[128 = 0]

[129  65 187 139 151 128 128 121 135 136 114 225 123 155 117  63 104 138
 182 119 172 139 129 156  89 118] : (36) > Q
[129 123 117 122 123 135 144 124 155 175 114 116 129 132 121 146 112 121
 160 106 126 111 130 123 116 130] : (35) > Z
[127 150 129 131 146 122 139  83 134 151 168  97 129 105 122 151 100 127
 154 117 152 151 124 137 151 188] : (43) > C
[134  53 139 111 119 126 155 148 121 113  95 121 139 136 122 128 158 134
  98 102 131  87 129 113 105 125] : (35) > S
[130 126 120 141 116 122 122 127  86 164 137  74 133 124 113 133 145 134
 122 101 148 139 119 113 123 143] : (35) > L
[135 149  41 150 113 125 145 132 136 110 140 118 114 131 147 143  97 119
 114 135  60 104 128 123 145 122] : (32) > F
[122 133 127 131 130 132 117 161 110  83 121 117 131 125 128 132 140 124
 114 135 126 122 132 120 109 128] : (36) > V
[133 143 122 121 149 109 134 122 144 108 125 155 114 130 140 132 121 134
 114 145  59 120 124 140 171 115] : (32) > F
[125  90 127 127 123 148 136 116 156 252  73 236 103 163  95  83 108 153
 202 131 190 156 137 160 108 127] : (43) > T
[135  96 130 133 154 126 133 115 130 129 114 154 116 135 131  75 120 148
 158 117 139 125 134 133 121 129] : (36) > Q
[124 171 126 138 148 115 100 100 113 102 251  13 211  99 144 194  96 121
 146 138 146 154 121 112 155 125] : (43) > B
[133 129 129 130 148 133  90 115 109  73 160 104 128 109 152 134  96 159
 141 121 129 133 120 137 127 130] : (36) > Q
[108 158 122 138 102 114 141 132 115 125 144 102 134 135 151 154 129 125
 106 133 111 118 128 126 151 132] : (32) > M
[112 135 108 124 117 124 118 142 127  78 145  60 146 121 138 143 143 118
  97 140 114 102 122  94 134 132] : (35) > S
[125 124 115 136 148 130 115 128 116 152 152 155 128 120 125 110 112 122
 163 126 175 183 127 144 138 122] : (43) > B
[163 133 128 134 164 109 127 104 112  53 165 144 126 112 144 162 101 131
 144 151 153 160 108 146 139 122] : (36) > Q
[117 141 113 135 146 120 124 108 112  11 142  99 128 111 158 168 121 113
 104 148 105  71 121 118 150 122] : (36) > V
[117 124 129 126 105 131 151 120 133 178 130  52 130 127 120 136 147 118
 132 112 149  90 132  99 119 142] : (35) > L
[130 129 134 131 117 124 133 124 116 103 109 171 131 138 130 133 134 142
 120 143 116 145 148 138 123 125] : (36) > V
[123 100 129 135 147 178 116 134 127 100 121 166 116 129 120  99 131 126
 137 126 140 150 129 139 109 126] : (36) > Q
[128 146 125 128 153 123 103 124 118  56 167  80 126 104 146 177 101 129
 119 135 118 121 132 131 153 126] : (36) > Q
[111 139 123 141 119 127 120 116 121 130 177  35 140 117 116 156 135 118
 130  73 134 138 127 107 139 142] : (35) > L
[143 120 129 132 124 129 137 118 134 145 144  97 126 126 123 124 120 121
 160 122 138 126 131 133 127 121] : (35) > Z
[123 166 131 129 141 126 147 110 123 111 177  98 116 114 144 169  91 136
 132 149 104 137  92 136 162 124] : (32) > F
[126 148 135 127 131 120 129 114 118 136 174  86 124 105 134 164 100 118
 133 128 152 124 126 134 150 122] : (43) > T
[130 159 130 147 101 116 117 103 203 157 145  49 145 121 107 157 140 130
 141 114 131 123 128  94 132 135] : (35) > L
[117 137 126 126 124 138 134 100 133 174 140 107 109 165 148 153 112 131
 165 114 129 161 129 140 147 131] : (43) > T
[136 125 109 130 150 124 115 118 114 109 168  87 118 103 132 171 114 115
 136  94 182 146 107 127 125 138] : (36) > Q
[138 139 130 118 143 122 139 117 143 160 131 144 121 147 127 128 112 127
 151 133 131 149 122 148 141 130] : (43) > C
[127 155 121 132 131 119 127 133 136  53 139 160 138 132 112 141 131 127
  78 150  79 141 135 135 157 147] : (32) > M
[122 161 120 129 148 127 132 106 115 167 188  43 127 113 134 170 125 126
 136 115 184 150 119 112 142 115] : (43) > B
[128 121 139 133 134 136 128 109 142 133 149 173 120 115 148 111  87 111
 183 135 133 163 130 155 139 121] : (43) > C
[131 153 134 111 116 121 135 120 138 141 143  44 115 115 147 171 130 121
 125 125 117 109 123  92 143 141] : (35) > Z
[129 136 118 122 139 141 124 136 110   5 148 109 147 104 126 144 164 128
 100 126  94 108 123 113 138 132] : (35) > S
[127 122 132 132 140 123 138 105 123  57 147 135 131 117 140 136 120 123
 154 121 121 115 130 130 134 125] : (36) > Q
[133 121 126 125 151 133 109 123 135 121 111 145 115 127 126 115 120 137
 151 121 150 125 118 134 127 131] : (36) > V
[132 129 136 130 132 131 126 136 120 101 129 155 129 117 117 114 134 143
 101 133 138 138 134 140 128 167] : (36) > V
[138 155 119 126 148 123 123 104 111  76 199  68 130  99 152 178  95 113
 145 137 123 167 119 129 153 120] : (43) > C
[126 186 118 121 125 124 145 141 140 121 115 128 123 124 150 170 113 124
  81 134  85 111 131 118 175 132] : (32) > M
[128 156 126 131 135  86 113 122 152  36 139  96 116 111 161 167 123 120
  85 138  98 140 120 116 153 129] : (36) > V
[128 144 120 135 112 113 126 122 106  41 148  68 132 112 147 162 158 130
  71 136 110 111 130  95 136 141] : (35) > S
[133 151 128 116 134 126 137 109 145 170 126 115 121 134 116 140  93 155
 138 141 111 134 121 113 146 126] : (32) > F
[123 112 128 127 131 143 132 136 131 200 109  67  80 115 142 141 134 126
 134 110 144  96 128 115 123 139] : (35) > Z
[103 134 124 134 116 120 125 126 115  83 167  68 133 116 128 146 139 101
  90 116 121 105 127 109 118 131] : (35) > S
[128 129 114 115 155 135 153 128 105  71 154 164 130 119 169 130 118 131
 137 141 141 157 112 155 130 142] : (36) > W
[138 117 137 148 155 114 120 113 108 125 172 122 134 126 132 149 110 126
 161 136 145 157 108 129 134 128] : (43) > C
[124 152 120 116 170 136 128 120 128 120 162 135 151 115 151 136 108 128
 162 136 156 169 135 135 156 135] : (43) > T
[135  87 145 131 144 126 133 134 150 242  84 220 127 128 107  74 122 153
 204 129 192 121 124 163  95 122] : (43) > B
[130 144 140 125 129 124 136 122 128 137 160  77 103 116 133 153 104 124
 134 115 128 121 123 130 132 110] : (35) > Z
[129 151 119 131 142 138 137 116 134 136 188  92 132 134 184 156  91 124
 145 145 139 146 125 171 151  98] : (43) > C
[129 138 127 126 141 118 128 115 127  99 189  71 148 100 127 156 115 117
 150 135 159 147 129 125 144 124] : (43) > B
[129 147 127 134 137 119 132 126 119  85 125 135 126 133 139 144 112 125
 104 140  82 149 120 129 201 115] : (32) > M
[128 127 132 119 118 133 127 136 130 100 118 112 127 124 131 144 124 121
 113 121 106  94 129 105 117 134] : (35) > S
[115 163 134 112 118 132 152 129 148 164 125 131 124 154 155 165 114 123
 119 144  68 128 141 140 141 126] : (32) > X

[158 145 102 127 111 138 127 118 144 132 121 142 131 118 121 118 138 122
 138 133 141 121 117 130 126 137] : nq > <95>
[139 150 107 127 138 131 151 119 124 127 142 135 122 100 115 107 156 139
 116 119 142 123 126 137 113 146] : sc > <78>
[145 140 124 142 151 128 152 121 131 124 165 131 109 117 106 123 147 127
 117 112 135 125 148 125 104 128] : sc > <109>
[142 146 118 138 149 140 158 126 161 121  98 105 128 115 132 109 148 140
 137 133 142 122 132 107 123 145] : sc > <90>
[116 147  91 104  42 141 157 104  93 131 220 226 134  87 108 120 173 128
 111 134 109 144 138 186 101 118] : sc > <78>
[125 145 104 136 138 132 157 125 135 124 161 130 122 121 117 116 162 137
 126 121 134 125 131 142 111 132] : sc > <78>
[124 144 125 134 152 131 152 128 138 132 142 107 127 130 125 116 161 134
 121 104 135 116 139 123 117 158] : sc > <78>
[159 137 100 136 117 141 151 130 151 130 137 144 124 108 124 119 145 116
 132 134 119 115 133 124 111 130] : pc > <80>
[117 145 113 127 125 129 165 118 131 127 169 145 122 109 121 111 158 137
 115 118 128 128 143 146 114 140] : sc > <78>
[123 159 113 154 127 136 183 139 147 128 141 106 122 117 129 112 165 126
 122 117 126 133 142 107 119 135] : sc > <90>
[130 135 112 137 124 133 155 121 144 128 131 111 113 107 127 119 148 129
 120 120 134 121 130 101 118 146] : sc > <90>
[158 159 113 158 123 135 160 129 137 124 172 156 110 108 139 124 145 113
 126 134 128 122 145 130  97 107] : pc > <80>
[160 152 110 131 115 137 133 114 110 129 157 144 134 102 117 121 149 112
 141 137 131 124 132 132 119 123] : nq > <88>
[139 152 113 151 141 140 148 124 141 147 148 116 121 131 117 114 154 131
 127  88 155 130 142 119 121 138] : sc > <109>
[129 144 103 153  73 140 123 134 139 130 150 161 106 128 131 135 136 125
 129 122 150 124 142 130 125 148] : Dq > <79>
[138 129 114 127 118 139 125 121 138 127 156 141 158 120 118 117 161 115
 141 137 133 121 109 149 125 137] : nq > <95>
[136 151  98 130  81 143 129 122 135 129 184 176 138 108 104 133 155 109
 131 132 125 120 134 149 111 126] : nq > <88>
[138 146 107 132 111 139 138 126 150 122 116 132 134 118 126 123 146 116
 138 137 133 120 126 125 128 134] : nq > <101>
[147 150 103 133 123 141 153 114 157 123 145 121 122 112 117 110 152 132
 139 121 138 123 127 114 121 122] : sc > <90>
[127 121 129 126 116 151 137 126 140 130 147 154 149 127 121 117 157 124
 135 144 133 126 131 146 101 138] : nq > <95>
[143 159 124 143 158 137 162 119 137 134 136 115 121 117 123 109 164 142
 126  93 142 125 134 118 117 149] : sc > <78>
[151 164 112 143 144 131 155 118 135 126 159 121 105 104 119 118 148 131
 125 114 140 121 137 124 124 127] : sc > <109>
[151 145 109 146 110 145 147 121 148 122 143 157 110 111 121 134 137 107
 129 132 125 113 139 140 105 131] : pc > <80>
[153 140  96 141  99 128 124 127 135 129 129 176 112 117 137 126 132 128
 133 138 138 129 134 132 117 125] : Dq > <85>
[158 159 121 147 139 131 136 120 126 139 149 150 116 111 120 114 135 134
 128  98 124 128 145 108 117 133] : sc > <109>
[142 134 106 137 109 134 133 117 149 139 141 157 129 125 124 127 142 118
 145 123 133 120 136 139 122 136] : nq > <88>
[149 127 128 131 104 139 138 115 138 136 159 144 131 100 124 119 147 119
 126 127 119 125 130 117 118 128] : sc > <90>

[134 135 110 129 121 118 123 136 133  97 119 199 133 108  97 161 112 133
 116 120 132 140 131 125 174 146] : Y > <24>
[162 138 118 125 117 125 115 125 131  95 119 175 138 120 103 156 138 133
 130 129 145 137 143 132 153 133] : Y > <24>
[150 134 119 128 114 120 116 123 123 109 114 169 136 118 108 154 137 132
 132 146 154 126 139 124 154 136] : Y > <24>
[152 110 126 121 121 129 122 120 126 124 113 147 143 127 115 132 137 139
 138 115 125 112 124 140 142 121] : A > <31>
[152 108 123 116 120 124 129 140 131 130 111 155 151 124 116 142 130 141
 141 106 143 108 129 145 136 107] : A > <22>
[145 114 132 132 114 124 128 124 110 132 120 115 148 139 130 136 134 129
 131 131 131 103 130 126 123 107] : A > <32>
[135 134 123 129 127 126 109 128 127 111 136 136 129 125 124 144 132 130
 133 151 142 133 140 118 134 133] : Y > <24>
[148 128 125 126 116 122 120 115 129  98 100 189 131 112  97 161 144 143
 116 129 162 133 145 128 177 165] : Y > <29>
[161 108 119 115 120 126 135 122 112 129 114 146 150 123 120 142 135 136
 129 110 163 102 137 143 135 112] : A > <32>
[160 127 122 135 119 131 117 128 127  97 112 155 129 128 107 158 137 138
 114 145 166 135 149 119 162 154] : Y > <20>
[146 133 126 131 126 128 135 122 122 105 113 152 128 122 111 150 137 135
 117 146 158 128 147 119 163 154] : Y > <20>
[154 134 123 130 115 131 122 122 134 100  99 182 132 114  98 160 136 139
 115 126 160 137 142 121 167 151] : Y > <29>
[150 132 116 132 121 122 132 126 130 100 115 174 124 123 106 147 134 137
 111 138 162 146 156 124 167 158] : Y > <20>
[156 135 117 128 121 119 115 127 133 102 118 169 128 120 100 153 143 134
 139 136 157 146 151 125 153 144] : Y > <24>
[148 115 133 119 119 109 123 119 117 118 113 157 150 119 109 140 126 133
 124 114 133 106 123 138 149 126] : A > <31>
[148 126 124 122 125 128 122 121 126  97 112 161 129 116 105 152 145 140
 114 133 155 134 146 135 165 152] : Y > <29>
[141 126 123 132 119 121 119 122 126  98 108 169 127 126 105 156 145 139
  95 146 187 134 152 127 166 152] : Y > <29>
[137 137 122 134 119 122 121 125 130 103 107 171 129 119 104 153 124 129
 116 134 149 130 135 118 167 148] : Y > <20>
[151 115 117 114 118 121 134 138 129 120 114 156 153 121 115 150 123 136
 150 108 124 112 130 137 135 101] : A > <22>
[150 133 123 123 118 123 115 128 130 100 113 166 131 122 109 155 139 135
 123 138 152 136 139 121 153 142] : Y > <24>

[ 72 116 125  99 129 155  99 103  95  32  86 131 121 105 134 133 143 137
 147 103 134 107 114  95 100 131] : Zd > G
[ 66 135 135 130 125 132 121 123  61  51 139 146 107 127 120 125 157 135
 203 121 133 112 115 143 106 109] : Ph > D
[ 85 119 118 114 119 157 120 120 124  68  62 116 107  89 113 129 119 128
 151  81 132 109 159 101 114 117] : Zd > G
[ 64 128  92 139 133 171 110 122  54  30 127 143 115 131 120 121 142 128
 125 101 125  32 128 111 114 112] : Ph > H
[ 78 123 150 125 119 153 102 132 113  67  96 118 134 122 132 135 148 105
 130 133 111 111  48 144 166 120] : rp > R
[ 76 131  84 106 127 159 103 129  55  75 131 116 104 112  88 135 157  89
 119 115 114  99 112 110 173 113] : rp > R
[ 91 111 106 106 135 162  83 115 100  78 121 104 116 109 113 136 129 124
 120 103 133 119 115 132 157 131] : Zd > J
[ 78  93 119 120 124 165 109 128 106  82 112 110 110  96 108 131 142 124
 128 114 129  93 119  95 132 118] : Zd > G
[ 67 121 129 118 136 140  90 133  75  63  96 129 107 123 122 128 144 114
 156 120 148 124 110 104 115 119] : gr > P
[ 51 134 158 112 144 148  89 122  94  30  65 124 118 132 139 118 154 102
 132 108 133 148  87 121 124 115] : gr > K
[ 65 125 134 138 126 137  84 102 106  72  75 110 108 133 131 135 160 117
 140  99 149 136 106  99 112 119] : gr > P
[ 36 118 136 114 153 136  78  99 104  53  75 134  91 126 129 130 149 138
 125  89 138 133  70 101 111 115] : gr > P
[ 53 134 180  88 125 151  91 110 108  46  62 124 128 116 134 124 154 100
 121  90 142 140  83  82 115 128] : gr > K
[ 64 115 138 113 130 140  90 130  78  62 115 121 108 132 124 137 152 114
 125  99 142 129  92 132 138 125] : gr > P
[ 15 156 154 129 130 147  77 110 109  64  44 147 123 122 152 116 158 122
 144 109 153 178  23 135 109 115] : gr > P
[ 70 123 114 152 145 128 124 126  58  70 149 125  94  97 122 128 126 137
 112 118 130 103  87 144 131 112] : Ph > D
[102 112  88 115 129 151 120 134  74  96 153 120 110 138 110 138 167 112
 128 145 118  79 101  96 154 101] : rp > R
[ 74 130  93 120 110 151 117 126 109  98 101 133 120 107 114 142 163 117
 134 127 119 109  95  95 159 112] : rp > R
[ 53 145 123 100 139 135  94 101 112  78  89 132 135 113 131 134 165 130
 151  96 133 151  91 101 115 126] : gr > P
[ 94 121 148 114 139 138  89 105 100  83 119 125 114 125 135 125 143 110
 158 113 147 116  62 101 119 124] : gr > P
[ 93 137 116 112 138 131  92 107  77  64 130 117 105 104 109 118 190 105
 114  88 138 110 120 100 131 110] : gr > P
[ 28 121 166 110 137 132  98 115  90  32  49 109 100 126 128 129 155 127
 118  97 138 152  88  70 119 111] : gr > K
[ 69 102 110 133 118 144  98  90  97  26  60 127 118  98 126 125 119 129
 148  99 119 112 113  83  93 126] : Zd > G
[ 72 135 124  78 127 159 121 133  93  58  95  98  91  96 102 125 157 135
 124  98 136 127 144 111 149 136] : Zd > J
